Small tables with named rows and columns. After each table, cells are looked up by row and column.

ganoseb =
|  | did | tobudud | kuros | nof | fisiv | nazuv | tefuzu | raf | nagu |
|---|---|---|---|---|---|---|---|---|---|
| lebeto | 10199 | 339 | -1192 | -29807 | -2421 | 12917 | 47480 | 24890 | 89154 |
| vilopig | 48946 | 34715 | 46064 | -6395 | 28805 | 19380 | -60233 | 37322 | -6752 |
| pazofil | 7473 | 2634 | 4333 | -20418 | 1767 | 28756 | 40624 | 32100 | 36414 |
| daz | 26682 | 37349 | 7866 | 44864 | 3350 | 44171 | -34812 | -21740 | 36542 |
| palenit | 36879 | 29665 | 20106 | 50095 | 23879 | 34252 | -90453 | 35844 | 30578 |
| nanuf | -2252 | 9525 | 19471 | -47464 | 24033 | 19718 | 15163 | 19929 | 90506 |
| biveva | -9506 | -17495 | -9168 | 23004 | -8147 | -17506 | -63226 | 24674 | 46635 |

pazofil, tobudud => 2634
daz, did => 26682
daz, kuros => 7866
palenit, nagu => 30578
biveva, tefuzu => -63226
daz, nagu => 36542
nanuf, tobudud => 9525
pazofil, nazuv => 28756
biveva, did => -9506
lebeto, raf => 24890
vilopig, did => 48946
vilopig, nagu => -6752
lebeto, did => 10199
nanuf, nagu => 90506
pazofil, raf => 32100
vilopig, kuros => 46064
palenit, raf => 35844
Row with the largest tobudud: daz

nus =
cols = falon, satulo, luduk, lubimo, tadoluf
fefurob: [-0.724, 1.898, 0.035, 2.366, 1.440]
dunas: [1.606, 0.445, -1.239, 1.262, 1.864]
ginet: [2.560, 1.752, 3.331, 2.283, 1.612]
fesorid: [5.255, -1.179, 1.892, 5.749, 4.717]
ripovo: [3.534, 1.154, 2.829, 1.873, 1.320]
non: [2.881, 0.697, -0.486, 2.123, 0.730]
gezofa: [-9.265, 1.437, 1.198, 0.167, 4.424]
punenas: [-0.959, 2.910, 1.850, 1.217, -2.332]
nulu: [0.468, 3.386, -3.185, -2.631, 2.473]
gal: [0.303, -0.252, -2.171, 0.550, 1.630]
vikeg: [-2.222, 2.152, 1.307, 0.453, -1.299]
furorev: [4.131, 1.262, 1.168, 4.354, 1.554]
tik: [-0.370, 2.547, 6.472, 0.173, -0.554]

What is the luduk of nulu in nus? -3.185
What is the luduk of fesorid in nus? 1.892
What is the falon of fesorid in nus? 5.255
What is the lubimo of furorev in nus? 4.354
What is the lubimo of nulu in nus? -2.631
What is the tadoluf of tik in nus? -0.554
What is the tadoluf of gezofa in nus? 4.424
What is the falon of gal in nus? 0.303
What is the satulo of ginet in nus? 1.752
What is the luduk of punenas in nus? 1.850
What is the tadoluf of non in nus? 0.730
What is the lubimo of non in nus? 2.123
What is the luduk of ginet in nus? 3.331
What is the luduk of ripovo in nus? 2.829
What is the luduk of fefurob in nus? 0.035
What is the lubimo of dunas in nus? 1.262
What is the luduk of furorev in nus? 1.168
What is the tadoluf of dunas in nus? 1.864
What is the satulo of tik in nus? 2.547
What is the falon of vikeg in nus? -2.222

